Here is a tiny trained network, its code and every weight. The questions are about switching its units off for an input and a target symbol, where a switched-off unit gives its printed mean instead of its output.

import numpy as np


def w(rows, s, z=0):
    codes = np.array(rows[::2]) - 128.0
    scale = np.full(codes.shape[1], s)
    scale[-1] = z or s
    return codes * scale


def norm(h):
    return h / np.sqrt((h * h).mean(-1, keepdims=True) + 1e-5)


def f(y):
    return y / 2 * (1 + np.tanh(0.7978845608 * (y + 0.044715 * y**3)))


def softmax(a):
    e = np.exp(a - a.max(-1, keepdims=True))
    return e / e.sum(-1, keepdims=True)


def log_softmax(a):
    a = a - a.max(-1, keepdims=True)
    return a - np.log(np.exp(a).sum(-1, keepdims=True))


def net(x, mask):
    ids = ['ΓΘΛΨαβεζηξστφω'.index(c) for c in x.split()]
    T = len(ids)
    res = E[ids] + P[:T]
    u = 0
    for l in range(2):
        q, k, v = (norm(res) @ M[l].T for M in (Q, K, V))
        z = softmax(np.where(np.tri(T) > 0, q @ k.T / 4**0.5, -1e9)) @ v
        res = res + np.where(mask[u], z, O[l][:, -1]) @ O[l][:, :-1]
        u += 1
        y = f(norm(res) @ A[l][:, :-1].T + A[l][:, -1])
        res = res + np.where(mask[u : u + 8], y, B[l][:, -1]) @ B[l][:, :-1]
        u += 8
    return log_softmax(norm(res)[-1] @ U[:, :-1].T + U[:, -1])


Q, K, V, O, A, B = {}, {}, {}, {}, {}, {}
E = w([
[96,114,112,95,120],'Γ',
[95,122,114,95,129],'Θ',
[131,57,136,154,157],'Λ',
[172,131,114,117,153],'Ψ',
[129,57,137,161,149],'α',
[85,138,117,90,127],'β',
[142,87,162,161,124],'ε',
[132,58,133,166,142],'ζ',
[94,49,14,245,252],'η',
[88,119,88,138,112],'ξ',
[61,149,166,24,83],'σ',
[107,109,174,175,97],'τ',
[98,106,176,172,98],'φ',
[108,109,172,170,95],'ω',
],0.0027)
P = w([
[107,60,158,93,249],'0',
[120,78,140,126,227],'1',
[129,93,117,125,207],'2',
[130,102,117,127,181],'3',
[136,109,115,119,162],'4',
[140,124,110,115,146],'5',
[149,132,107,115,125],'6',
[145,146,103,109,113],'7',
[146,157,96,115,94],'8',
[142,161,95,116,82],'9',
[139,165,101,115,73],'10',
],0.0012)
Q[0] = w([
[99,116,170,139,120],'0.h1',
[2,120,8,25,89],'0.h1',
[168,115,127,183,164],'0.h1',
[183,157,155,74,136],'0.h1',
],0.0072)
K[0] = w([
[83,108,153,172,96],'0.h1',
[135,217,120,156,2],'0.h1',
[147,99,180,99,206],'0.h1',
[142,124,64,131,192],'0.h1',
],0.0058)
V[0] = w([
[202,133,180,77,164],'0.h1',
[66,106,143,158,78],'0.h1',
[146,74,114,191,123],'0.h1',
[172,116,5,97,142],'0.h1',
],0.0028)
O[0] = w([
[159,145,181,116,23,109],'0.h1',
[172,75,83,102,199,104],'0.h1',
[103,67,53,123,87,162],'0.h1',
[1,117,171,218,113,254],'0.h1',
],0.0022,0.00093)
A[0] = w([
[143,131,82,46,126,46],'0.n1',
[135,127,84,148,134,143],'0.n2',
[70,152,118,76,3,230],'0.n3',
[186,175,141,143,11,7],'0.n4',
[144,124,156,70,158,99],'0.n5',
[146,156,160,216,38,27],'0.n6',
[198,123,157,65,145,1],'0.n7',
[114,154,234,57,64,50],'0.n8',
],0.0025,0.00073)
B[0] = w([
[149,123,100,172,205,82],'0.n1',
[159,94,133,116,135,176],'0.n2',
[193,96,227,135,253,246],'0.n3',
[48,119,137,61,121,35],'0.n4',
[129,119,75,181,109,97],'0.n5',
[106,124,92,40,162,118],'0.n6',
[51,109,115,185,123,2],'0.n7',
[173,118,55,141,192,58],'0.n8',
],0.0021,0.00045)
Q[1] = w([
[145,67,196,212,81],'1.h1',
[143,115,249,210,2],'1.h1',
[143,82,216,225,48],'1.h1',
[72,65,235,130,124],'1.h1',
],0.0028)
K[1] = w([
[116,86,141,215,138],'1.h1',
[99,102,157,252,84],'1.h1',
[110,86,157,253,123],'1.h1',
[85,91,193,150,135],'1.h1',
],0.0037)
V[1] = w([
[90,66,219,104,216],'1.h1',
[10,88,150,198,82],'1.h1',
[157,110,162,254,128],'1.h1',
[104,224,197,128,96],'1.h1',
],0.0012)
O[1] = w([
[190,134,112,153,37,249],'1.h1',
[201,150,118,85,128,181],'1.h1',
[120,253,130,110,143,158],'1.h1',
[119,132,52,134,195,61],'1.h1',
],0.0017,0.0011)
A[1] = w([
[60,154,71,135,129,118],'1.n1',
[104,141,179,49,152,164],'1.n2',
[171,190,170,140,112,76],'1.n3',
[81,100,108,221,140,25],'1.n4',
[208,113,91,232,158,132],'1.n5',
[86,111,254,240,92,6],'1.n6',
[127,65,153,177,158,156],'1.n7',
[212,147,107,141,32,147],'1.n8',
],0.0033,0.0014)
B[1] = w([
[125,45,230,65,144,146],'1.n1',
[208,144,124,194,88,240],'1.n2',
[69,86,76,108,74,90],'1.n3',
[105,218,132,37,94,142],'1.n4',
[217,141,229,63,190,202],'1.n5',
[194,28,156,108,248,189],'1.n6',
[97,216,178,169,86,254],'1.n7',
[77,49,194,184,147,190],'1.n8',
],0.0019,0.00084)
U = w([
[192,72,224,156,196,233],'Γ',
[74,41,131,217,62,125],'Θ',
[207,166,79,156,30,211],'Λ',
[116,123,94,170,161,7],'Ψ',
[134,137,120,133,137,5],'α',
[168,97,64,65,173,119],'β',
[1,145,125,70,159,228],'ε',
[118,152,135,161,137,15],'ζ',
[142,112,78,95,166,89],'η',
[126,149,111,157,153,57],'ξ',
[133,218,133,184,173,96],'σ',
[121,151,129,142,145,45],'τ',
[160,108,74,70,166,105],'φ',
[168,192,177,35,128,150],'ω',
],0.0079,0.0031)

Each question gives the input, a string of symbols that net reads in full, and the target symbol t.
The units are the heads (4 rows each of Q, K, V and O) and the neurons (one row each of A and B). Each row of codes is followed by its name. A weight is (code - 128) times the scale printed after its matrix; where a second scale follows, it is the last column's (O, A, B and U).
mask holds one flag per unit, layer by layer, with each layer's heads first. A switched-off unit (its flag False) gives its mean, the last column of its rows in O or B, instead of its output. The means were averaged over made-up inputs and are rounded, as every weight is.
A unit's drop is (log p(t) with every unit on - log p(t) with that unit switched off) / (log p(t) with every unit on - log p(t) with every unit switched off).
unit that matters most: the unit with the biggest drop
k most important neurons: the k neurons with the biggest drops, biggest first
k most important neurons of layer l: the k neurons of layer l with the biggest drops, biggest first
drop of u: that unit's drop, to one decimal
input Ψ Ψ Γ Ψ Ψ, target Λ: 2 most important neurons => (0.n6; 1.n2)
input σ ω τ Ψ Ψ β Γ β Ψ β, target σ: unit that matters most => 0.n3
input ε Ψ α Ψ Γ Ψ Θ, target Γ: 2 most important neurons => (0.n3; 1.n6)
input Ψ Γ Γ, target Γ: 3 most important neurons => (0.n6; 1.n6; 0.n8)
input Γ α α φ Θ ζ η Ψ, target Γ: 3 most important neurons => (1.n5; 1.n8; 0.n1)
input ε σ σ β Θ, target ω: 3 most important neurons of layer 1 => (1.n5; 1.n6; 1.n8)
input β ω Λ Θ Γ Ψ Θ, target Γ: 2 most important neurons of layer 1 => (1.n6; 1.n4)
input Ψ Ψ φ β σ ξ, target ω: 2 most important neurons of layer 1 => (1.n5; 1.n4)
input Γ ε η Ψ Ψ Γ, target Γ: 2 most important neurons => (0.n3; 1.n6)
input η Ψ ω Γ σ ξ, target ω: 2 most important neurons of layer 0 => (0.n6; 0.n4)
input Θ Ψ Ψ β Ψ β Ψ ξ τ, target Γ: 3 most important neurons => (1.n6; 0.n3; 0.n8)
input ζ ξ Γ ζ τ Ψ Ψ ξ Ψ ω, target Γ: 2 most important neurons => (0.n3; 1.n6)
input β Γ β Ψ α α ξ Ψ, target Θ: 2 most important neurons => (1.n8; 0.n4)
input Ψ Γ β, target σ: unit that matters most => 1.n2
input ξ ξ φ ξ φ Ψ Ψ Ψ Γ Ψ τ, target Γ: 2 most important neurons => (1.n6; 0.n3)
input Ψ σ Γ, target ω: 2 most important neurons of layer 1 => (1.n5; 1.n6)
input Ψ Ψ Ψ, target Λ: drop of 0.h1 => 1.0
input Ψ ξ Ψ β Γ Γ ξ ω, target Γ: drop of 0.n4 => 0.0
input φ Ψ ε α φ Ψ, target Θ: drop of 1.n4 => 0.0
input Λ ξ Θ Θ Ψ Γ φ, target Γ: unit that matters most => 1.n6
